Below are the code and all the weights of a small trained network. Each question names an input and a class and asks about switching units off, where a switched-off unit gives its printed mean instead of its output.

import numpy as np


def w(rows, s, z=0):
    codes = np.array(rows[::2]) - 128.0
    scale = np.full(codes.shape[1], s)
    scale[-1] = z or s
    return codes * scale


def f(y):
    return y / 2 * (1 + np.tanh(0.7978845608 * (y + 0.044715 * y**3)))


def log_softmax(a):
    a = a - a.max(-1, keepdims=True)
    return a - np.log(np.exp(a).sum(-1, keepdims=True))


def net(x, mask):
    res = np.array(x, float).reshape(1, 4) / 4 @ E
    y = f(res @ A[0][:, :-1].T + A[0][:, -1])
    res = res + np.where(mask, y, B[0][:, -1]) @ B[0][:, :-1]
    return log_softmax(res[-1] @ U[:, :-1].T + U[:, -1])


A, B = {}, {}
E = w([
[126,134,138,145,134,246,157,127,84,123,160,111],'x0',
[124,117,129,156,122,109,159,243,140,134,134,147],'x1',
[122,118,123,123,229,98,208,97,123,123,157,150],'x2',
[128,128,128,128,128,128,128,128,128,129,128,128],'x3',
],0.013)
A[0] = w([
[123,135,147,133,118,121,106,153,152,135,124,134,151],'neuron 1',
[123,124,125,126,147,90,137,153,132,125,134,143,99],'neuron 2',
[128,133,114,110,157,108,142,162,130,129,141,117,79],'neuron 3',
[124,120,117,119,126,72,93,79,143,120,112,129,172],'neuron 4',
[125,116,139,114,87,159,112,110,127,105,139,129,154],'neuron 5',
[125,128,120,128,95,107,101,174,140,128,127,120,180],'neuron 6',
[128,131,115,123,124,212,116,57,131,113,139,128,108],'neuron 7',
[121,122,124,136,127,96,109,87,136,117,116,120,129],'neuron 8',
[123,126,115,112,113,121,125,148,133,131,124,127,133],'neuron 9',
[118,138,126,129,131,125,110,138,121,137,128,123,159],'neuron 10',
[119,134,121,123,127,175,172,209,126,128,141,134,31],'neuron 11',
[128,121,132,131,129,82,111,165,126,132,115,134,103],'neuron 12',
[124,138,145,128,83,170,89,117,123,137,120,116,198],'neuron 13',
[129,122,147,140,100,100,123,144,128,120,106,131,143],'neuron 14',
[114,120,131,129,172,90,198,121,143,128,128,136,121],'neuron 15',
[128,126,130,114,111,17,74,21,154,131,115,130,203],'neuron 16',
[123,109,137,151,140,214,187,253,131,133,136,134,2],'neuron 17',
[124,131,138,127,202,120,239,72,126,132,140,136,126],'neuron 18',
[118,123,118,129,131,127,118,129,131,133,145,136,94],'neuron 19',
[143,120,118,120,181,88,191,129,129,134,130,136,112],'neuron 20',
[114,127,134,131,175,140,149,96,113,152,135,126,84],'neuron 21',
[128,131,130,116,131,93,98,104,115,126,133,121,132],'neuron 22',
[121,132,136,137,213,69,230,116,135,121,138,137,114],'neuron 23',
[122,119,121,133,121,2,131,241,159,137,122,145,111],'neuron 24',
[123,130,115,143,95,169,82,119,133,141,122,118,205],'neuron 25',
[126,120,128,137,120,196,140,80,123,125,127,134,106],'neuron 26',
[128,118,118,116,153,169,141,84,131,125,135,133,90],'neuron 27',
],0.018,0.007)
B[0] = w([
[127,122,105,138,100,131,128,123,126,102,122,117,149],'neuron 1',
[132,123,144,120,134,135,131,126,140,188,119,105,151],'neuron 2',
[132,130,137,132,134,120,135,117,123,164,126,125,143],'neuron 3',
[123,117,101,130,126,136,121,137,138,133,128,179,193],'neuron 4',
[131,123,174,125,119,123,137,131,123,144,121,148,172],'neuron 5',
[127,125,104,128,82,130,122,147,133,92,130,105,171],'neuron 6',
[123,125,204,141,137,134,142,100,118,119,117,96,217],'neuron 7',
[135,142,113,125,146,134,125,137,120,131,130,156,162],'neuron 8',
[116,131,137,125,114,131,136,145,124,117,143,123,138],'neuron 9',
[131,123,130,131,111,127,136,137,145,138,124,127,136],'neuron 10',
[123,120,97,134,130,125,118,135,131,137,138,193,170],'neuron 11',
[119,128,137,119,118,127,125,105,134,96,123,93,155],'neuron 12',
[120,133,198,125,102,131,131,122,130,160,111,163,202],'neuron 13',
[133,133,118,133,106,133,116,127,113,100,131,113,152],'neuron 14',
[120,136,164,122,189,114,118,117,121,163,127,134,191],'neuron 15',
[128,129,72,132,118,130,113,152,130,146,140,226,253],'neuron 16',
[127,132,67,119,129,127,106,140,134,140,133,223,203],'neuron 17',
[128,128,61,117,182,137,128,132,132,52,163,59,245],'neuron 18',
[117,129,141,124,138,128,129,132,141,128,132,126,124],'neuron 19',
[129,124,151,133,172,131,144,118,109,178,117,137,191],'neuron 20',
[132,129,102,130,153,122,138,136,132,84,132,99,172],'neuron 21',
[130,119,116,123,133,125,123,130,116,130,139,150,157],'neuron 22',
[129,127,165,139,218,127,142,92,132,192,108,146,234],'neuron 23',
[132,132,169,129,99,127,143,134,124,137,119,3,219],'neuron 24',
[135,130,183,123,101,116,127,122,128,154,110,161,196],'neuron 25',
[129,133,167,123,137,111,146,106,126,107,124,94,190],'neuron 26',
[131,125,107,128,142,128,127,123,137,91,129,69,175],'neuron 27',
],0.036,0.022)
U = w([
[112,114,81,117,38,138,63,189,140,111,117,219,248],'0',
[119,122,232,130,160,112,169,74,101,156,78,53,244],'1',
[106,112,9,113,213,133,110,129,132,150,170,179,19],'2',
[122,117,136,120,166,129,165,86,110,19,140,1,14],'3',
[127,118,147,128,41,125,121,166,126,51,99,2,68],'4',
],0.0062,0.0015)

Each question gives the input, the list of numbers given to net, and the class t.
The units are the neurons (one row each of A and B). Each row of codes is followed by its name. A weight is (code - 128) times the scale printed after its matrix; where a second scale follows, it is the last column's (A, B and U).
mask holds one flag per neuron, in row order. A switched-off neuron (its flag False) gives its mean, the last column of its row in B, instead of its output. The means were averaged over made-up inputs and are rounded, as every weight is.
A unit's drop is (log p(t) with every unit on - log p(t) with that unit switched off) / (log p(t) with every unit on - log p(t) with every unit switched off).
The circuit of an input: a set's keep is (log p(t) with only the set's units on - log p(t) with every unit switched off) / (log p(t) with every unit on - log p(t) with every unit switched off). Starting from the 12 units with the biggest drops (on a tie, the unit counted first), units are removed one at a time, each time the one whose removal leaves the highest keep (on an exact tie, the one counted first), for as long as the keep stays at least 0.8.
circuit, biggest first: the units of the circuit, biggest drop first
unit that matters most: the unit with the biggest drop
k most important neurons: the k neurons with the biggest drops, biggest first
drop when u is switched off: that unit's drop, to one decimal
input [-4,-6,0,-8], class 0: 2 most important neurons	neuron 23; neuron 18
input [2,0,6,1], class 3: 3 most important neurons	neuron 18; neuron 16; neuron 17
input [8,-3,7,2], class 3: circuit, biggest first	neuron 18
input [7,1,-7,-2], class 0: 2 most important neurons	neuron 17; neuron 23
input [6,1,8,-5], class 2: 3 most important neurons	neuron 17; neuron 24; neuron 23
input [0,0,-5,8], class 0: 3 most important neurons	neuron 24; neuron 23; neuron 7
input [0,2,-5,0], class 4: 2 most important neurons	neuron 16; neuron 23
input [1,0,7,5], class 3: 4 most important neurons	neuron 18; neuron 16; neuron 17; neuron 4
input [8,1,1,-1], class 2: 2 most important neurons	neuron 17; neuron 24
input [1,2,8,-6], class 2: 2 most important neurons	neuron 18; neuron 7
input [0,5,0,-1], class 4: 2 most important neurons	neuron 24; neuron 16
input [1,0,8,7], class 3: 2 most important neurons	neuron 18; neuron 16
input [-1,3,0,-7], class 4: 2 most important neurons	neuron 23; neuron 18
input [2,-6,6,-3], class 3: unit that matters most	neuron 18
input [-5,-1,0,-2], class 0: 2 most important neurons	neuron 18; neuron 23
input [7,2,5,8], class 2: drop when neuron 17 is switched off	3.6
input [-7,3,0,-5], class 4: drop when neuron 24 is switched off	1.2
input [0,-3,-5,1], class 0: drop when neuron 24 is switched off	0.3
